Below is a small trained network, with its code and all its weights. Each question gives an input and a class and asks what happens when units are switched off, that is, made to give their printed mean instead of their output.

import numpy as np


def w(rows, s, z=0):
    codes = np.array(rows[::2]) - 128.0
    scale = np.full(codes.shape[1], s)
    scale[-1] = z or s
    return codes * scale


def f(y):
    return y / 2 * (1 + np.tanh(0.7978845608 * (y + 0.044715 * y**3)))


def log_softmax(a):
    a = a - a.max(-1, keepdims=True)
    return a - np.log(np.exp(a).sum(-1, keepdims=True))


def net(x, mask):
    res = np.array(x, float).reshape(1, 6) / 4 @ E
    y = f(res @ A[0][:, :-1].T + A[0][:, -1])
    res = res + np.where(mask, y, B[0][:, -1]) @ B[0][:, :-1]
    return log_softmax(res[-1] @ U[:, :-1].T + U[:, -1])


A, B = {}, {}
E = w([
[61,196,94,181,144,71,78,134],'x0',
[140,136,119,127,138,132,121,147],'x1',
[127,144,152,137,95,121,131,131],'x2',
[105,100,153,101,195,88,170,253],'x3',
[131,123,123,119,133,122,122,126],'x4',
[129,34,48,179,18,126,115,211],'x5',
],0.014)
A[0] = w([
[137,184,149,136,163,168,128,138,2],'n0',
[92,197,114,172,195,52,66,109,126],'n1',
[191,179,113,137,126,209,77,44,20],'n2',
[82,175,115,168,148,98,133,126,128],'n3',
[191,165,112,143,119,114,124,83,47],'n4',
[211,81,206,92,162,166,166,114,142],'n5',
[133,168,187,98,210,120,133,72,86],'n6',
[125,181,200,86,172,150,123,103,103],'n7',
[127,133,226,101,217,64,194,198,16],'n8',
[251,115,201,87,135,229,171,117,115],'n9',
],0.012,0.004)
B[0] = w([
[130,117,162,164,74,167,140,186,161],'n0',
[104,142,204,162,153,162,53,75,225],'n1',
[119,165,104,50,158,44,247,145,213],'n2',
[64,79,171,121,164,136,67,149,178],'n3',
[113,149,79,104,167,121,166,102,160],'n4',
[84,148,184,150,128,96,37,137,230],'n5',
[131,70,127,181,55,140,127,183,246],'n6',
[162,80,31,147,68,226,161,177,229],'n7',
[62,131,88,132,168,87,232,81,253],'n8',
[104,147,179,145,127,118,41,98,251],'n9',
],0.011,0.017)
U = w([
[123,173,247,117,120,153,27,130,253],'0',
[191,62,69,138,21,208,119,219,37],'1',
[127,183,136,86,147,74,221,127,100],'2',
],0.013,0.00065)

Each question gives the input, the list of numbers given to net, and the class t.
The units are the neurons (one row each of A and B). Each row of codes is followed by its name. A weight is (code - 128) times the scale printed after its matrix; where a second scale follows, it is the last column's (A, B and U).
mask holds one flag per neuron, in row order. A switched-off neuron (its flag False) gives its mean, the last column of its row in B, instead of its output. The means were averaged over made-up inputs and are rounded, as every weight is.
A unit's drop is (log p(t) with every unit on - log p(t) with that unit switched off) / (log p(t) with every unit on - log p(t) with every unit switched off).
The circuit of an input: a set's keep is (log p(t) with only the set's units on - log p(t) with every unit switched off) / (log p(t) with every unit on - log p(t) with every unit switched off). Starting from all 10 units, units are removed one at a time, each time the one whose removal leaves the highest keep (on an exact tie, the one counted first), for as long as the keep stays at least 0.8.
units of the circuit, in order: the units of the circuit, biggest drop first
unit that matters most: the unit with the biggest drop
top k neurons: the k neurons with the biggest drops, biggest first
drop of u: that unit's drop, to one decimal
input [8,5,7,2,8,7], class 0: units of the circuit, in order : n7
input [-5,7,-5,8,-2,7], class 2: units of the circuit, in order : n7, n6
input [5,3,1,3,-4,-6], class 1: top 2 neurons : n7, n6
input [4,-3,0,1,1,-5], class 1: top 4 neurons : n7, n6, n9, n5
input [2,4,3,-3,7,-1], class 2: top 2 neurons : n9, n5
input [-7,2,-6,-2,-8,6], class 0: top 2 neurons : n7, n9
input [-6,4,0,-7,7,0], class 2: top 3 neurons : n2, n1, n4
input [4,5,-5,-6,0,-7], class 1: top 3 neurons : n7, n6, n8
input [6,-6,-2,1,0,-7], class 1: top 4 neurons : n7, n6, n9, n5
input [8,-6,-1,8,6,5], class 0: top 2 neurons : n1, n2
input [-4,-7,-3,2,-4,4], class 0: top 2 neurons : n7, n6
input [3,-5,2,-6,3,-6], class 1: top 3 neurons : n7, n6, n8
input [3,-4,-1,-4,3,0], class 2: top 3 neurons : n9, n5, n2
input [-2,-5,7,-6,2,-3], class 2: units of the circuit, in order : n2
input [5,-8,-5,-8,-2,-8], class 1: top 4 neurons : n7, n6, n8, n0
input [-1,5,-1,-3,-1,-7], class 1: top 2 neurons : n7, n6
input [6,4,8,-5,5,-8], class 1: drop of n7 : 0.9
input [-3,6,8,7,4,0], class 2: drop of n8 : 2.2
input [-5,-8,-2,-8,-2,1], class 2: drop of n8 : 0.0
input [-3,-4,-2,-5,-4,-8], class 1: unit that matters most : n7
input [5,-5,8,5,-1,-8], class 1: drop of n6 : 0.2
